Here is a tiny trained network, its code and every weight. The questions are about switching its units off for an input and a target symbol, where a switched-off unit gives its printed mean instead of its output.

import numpy as np


def w(rows, s, z=0):
    codes = np.array(rows[::2]) - 128.0
    scale = np.full(codes.shape[1], s)
    scale[-1] = z or s
    return codes * scale


def norm(h):
    return h / np.sqrt((h * h).mean(-1, keepdims=True) + 1e-5)


def f(y):
    return np.maximum(y, 0)


def softmax(a):
    e = np.exp(a - a.max(-1, keepdims=True))
    return e / e.sum(-1, keepdims=True)


def log_softmax(a):
    a = a - a.max(-1, keepdims=True)
    return a - np.log(np.exp(a).sum(-1, keepdims=True))


def net(x, mask):
    ids = ['δζθλμσψ'.index(c) for c in x.split()]
    T = len(ids)
    res = E[ids] + P[:T]
    u = 0
    for l in range(2):
        r = norm(res)
        for j in range(3):
            rows = slice(4 * j, 4 * j + 4)
            q, k, v = (r @ M[l][rows].T for M in (Q, K, V))
            z = softmax(np.where(np.tri(T) > 0, q @ k.T / 4**0.5, -1e9)) @ v
            o = O[l][rows]
            res = res + np.where(mask[u + j], z, o[:, -1]) @ o[:, :-1]
        u += 3
        y = f(norm(res) @ A[l][:, :-1].T + A[l][:, -1])
        res = res + np.where(mask[u : u + 4], y, B[l][:, -1]) @ B[l][:, :-1]
        u += 4
    return log_softmax(norm(res)[-1] @ U[:, :-1].T + U[:, -1])


Q, K, V, O, A, B = {}, {}, {}, {}, {}, {}
E = w([
[153,98,84],'δ',
[87,149,118],'ζ',
[148,112,120],'θ',
[133,90,123],'λ',
[165,62,127],'μ',
[126,128,158],'σ',
[42,252,163],'ψ',
],0.026)
P = w([
[101,189,151],'0',
[74,45,171],'1',
[205,247,134],'2',
[71,65,170],'3',
[224,220,128],'4',
[69,87,174],'5',
[253,192,105],'6',
[59,57,173],'7',
],0.0062)
Q[0] = w([
[33,99,98],'L0H0',
[107,1,166],'L0H0',
[228,161,24],'L0H0',
[85,47,220],'L0H0',
[141,93,123],'L0H1',
[109,122,48],'L0H1',
[98,124,82],'L0H1',
[105,118,159],'L0H1',
[139,135,112],'L0H2',
[91,114,152],'L0H2',
[50,96,254],'L0H2',
[208,240,107],'L0H2',
],0.012)
K[0] = w([
[95,99,2],'L0H0',
[184,38,81],'L0H0',
[163,149,224],'L0H0',
[89,188,10],'L0H0',
[76,167,166],'L0H1',
[206,131,118],'L0H1',
[199,168,121],'L0H1',
[123,165,179],'L0H1',
[145,172,161],'L0H2',
[81,130,91],'L0H2',
[63,139,54],'L0H2',
[243,106,195],'L0H2',
],0.011)
V[0] = w([
[119,107,7],'L0H0',
[151,111,117],'L0H0',
[122,129,165],'L0H0',
[125,176,131],'L0H0',
[141,157,123],'L0H1',
[112,94,136],'L0H1',
[111,132,104],'L0H1',
[140,147,88],'L0H1',
[127,65,132],'L0H2',
[100,158,81],'L0H2',
[123,147,106],'L0H2',
[195,106,119],'L0H2',
],0.016)
O[0] = w([
[59,232,38,187],'L0H0',
[105,176,135,202],'L0H0',
[184,123,171,110],'L0H0',
[209,85,117,12],'L0H0',
[146,142,165,72],'L0H1',
[167,77,77,193],'L0H1',
[151,171,85,101],'L0H1',
[123,253,141,92],'L0H1',
[208,151,145,254],'L0H2',
[58,158,112,47],'L0H2',
[78,105,108,87],'L0H2',
[161,178,93,229],'L0H2',
],0.007,0.006)
A[0] = w([
[72,159,138,5],'L0N0',
[96,62,111,217],'L0N1',
[94,155,10,218],'L0N2',
[114,151,163,74],'L0N3',
],0.014,0.0025)
B[0] = w([
[195,105,208,152],'L0N0',
[75,145,165,207],'L0N1',
[142,2,113,254],'L0N2',
[102,113,183,135],'L0N3',
],0.013,0.0064)
Q[1] = w([
[134,210,32],'L1H0',
[124,111,56],'L1H0',
[238,66,175],'L1H0',
[145,160,117],'L1H0',
[203,56,39],'L1H1',
[97,210,115],'L1H1',
[146,83,70],'L1H1',
[207,127,134],'L1H1',
[177,62,62],'L1H2',
[68,75,251],'L1H2',
[20,150,117],'L1H2',
[166,54,135],'L1H2',
],0.012)
K[1] = w([
[92,170,96],'L1H0',
[110,125,128],'L1H0',
[251,134,116],'L1H0',
[113,177,146],'L1H0',
[157,221,116],'L1H1',
[91,83,147],'L1H1',
[224,115,116],'L1H1',
[136,252,206],'L1H1',
[144,172,73],'L1H2',
[77,193,232],'L1H2',
[43,149,108],'L1H2',
[195,148,171],'L1H2',
],0.016)
V[1] = w([
[129,50,1],'L1H0',
[254,146,102],'L1H0',
[138,80,69],'L1H0',
[88,55,77],'L1H0',
[168,216,173],'L1H1',
[104,166,102],'L1H1',
[14,202,234],'L1H1',
[57,109,146],'L1H1',
[109,234,122],'L1H2',
[196,128,84],'L1H2',
[146,213,72],'L1H2',
[51,27,90],'L1H2',
],0.0092)
O[1] = w([
[72,189,254,179],'L1H0',
[67,235,153,208],'L1H0',
[110,150,164,165],'L1H0',
[121,177,207,144],'L1H0',
[165,165,84,112],'L1H1',
[96,152,104,94],'L1H1',
[130,227,172,6],'L1H1',
[115,152,197,85],'L1H1',
[81,67,217,66],'L1H2',
[41,62,80,165],'L1H2',
[169,71,187,95],'L1H2',
[106,158,36,128],'L1H2',
],0.0058,0.012)
A[1] = w([
[66,186,175,71],'L1N0',
[162,2,233,3],'L1N1',
[79,34,93,85],'L1N2',
[185,108,184,222],'L1N3',
],0.0086,0.0055)
B[1] = w([
[189,103,8,145],'L1N0',
[242,168,254,177],'L1N1',
[182,180,171,254],'L1N2',
[98,240,69,234],'L1N3',
],0.0082,0.0054)
U = w([
[125,8,142,125],'δ',
[43,105,166,254],'ζ',
[181,132,74,80],'θ',
[46,153,75,56],'λ',
[214,102,226,43],'μ',
[119,205,159,163],'σ',
[102,122,231,212],'ψ',
],0.019,0.0046)

Each question gives the input, a string of symbols that net reads in full, and the target symbol t.
The units are the heads (4 rows each of Q, K, V and O) and the neurons (one row each of A and B). Each row of codes is followed by its name. A weight is (code - 128) times the scale printed after its matrix; where a second scale follows, it is the last column's (O, A, B and U).
mask holds one flag per unit, layer by layer, with each layer's heads first. A switched-off unit (its flag False) gives its mean, the last column of its rows in O or B, instead of its output. The means were averaged over made-up inputs and are rounded, as every weight is.
A unit's drop is (log p(t) with every unit on - log p(t) with that unit switched off) / (log p(t) with every unit on - log p(t) with every unit switched off).
The circuit of an input: a set's keep is (log p(t) with only the set's units on - log p(t) with every unit switched off) / (log p(t) with every unit on - log p(t) with every unit switched off). Starting from the 12 units with the biggest drops (on a tie, the unit counted first), units are removed one at a time, each time the one whose removal leaves the highest keep (on an exact tie, the one counted first), for as long as the keep stays at least 0.8.
circuit, biggest first: the units of the circuit, biggest drop first
unit that matters most: the unit with the biggest drop
k most important neurons of layer l: the k neurons of layer l with the biggest drops, biggest first
heads that matter: for each layer, one digit per head in row order, 1 if its drop is at least 0.15 and else 0, layers parted by /
input δ θ λ, target δ: heads that matter	100 / 011
input σ θ λ μ, target μ: heads that matter	110 / 110
input δ ζ ζ, target ψ: unit that matters most	L1H0
input λ θ θ σ δ, target μ: heads that matter	100 / 000
input μ μ μ ζ λ μ μ μ, target ζ: circuit, biggest first	[L0H2; L0N2]
input δ λ θ, target δ: heads that matter	001 / 011
input λ μ λ σ, target σ: circuit, biggest first	[L0N2; L1H2; L0H1]
input μ θ μ ψ μ θ σ λ, target ψ: circuit, biggest first	[L1H2; L0N2]
input λ λ δ, target δ: heads that matter	000 / 010
input θ μ λ μ θ λ, target λ: circuit, biggest first	[L0N2; L1H2]
input ζ ζ μ μ λ ζ μ λ, target ζ: heads that matter	000 / 011
input λ λ μ σ, target σ: heads that matter	001 / 000
input λ θ μ μ σ μ, target μ: heads that matter	001 / 000
input μ ψ ζ μ ψ λ λ, target σ: unit that matters most	L1H1
input μ σ λ θ δ σ, target δ: heads that matter	100 / 000
input θ λ ψ μ θ, target σ: heads that matter	001 / 010
input θ λ δ, target δ: heads that matter	001 / 010
input λ ψ δ, target σ: heads that matter	100 / 110
input μ μ δ ψ, target ψ: 2 most important neurons of layer 0	[L0N0; L0N3]
input μ ψ μ μ, target ψ: circuit, biggest first	[L1H2; L0N2; L0H2]
input ψ μ λ λ λ θ, target ψ: heads that matter	001 / 000
input μ ζ ψ λ μ, target σ: circuit, biggest first	[L1H1]
input ζ μ λ ψ, target ψ: circuit, biggest first	[L0N0; L0H0]
input μ ψ ζ θ, target ζ: 2 most important neurons of layer 0	[L0N1; L0N3]
input λ λ μ θ, target θ: 2 most important neurons of layer 1	[L1N1; L1N2]
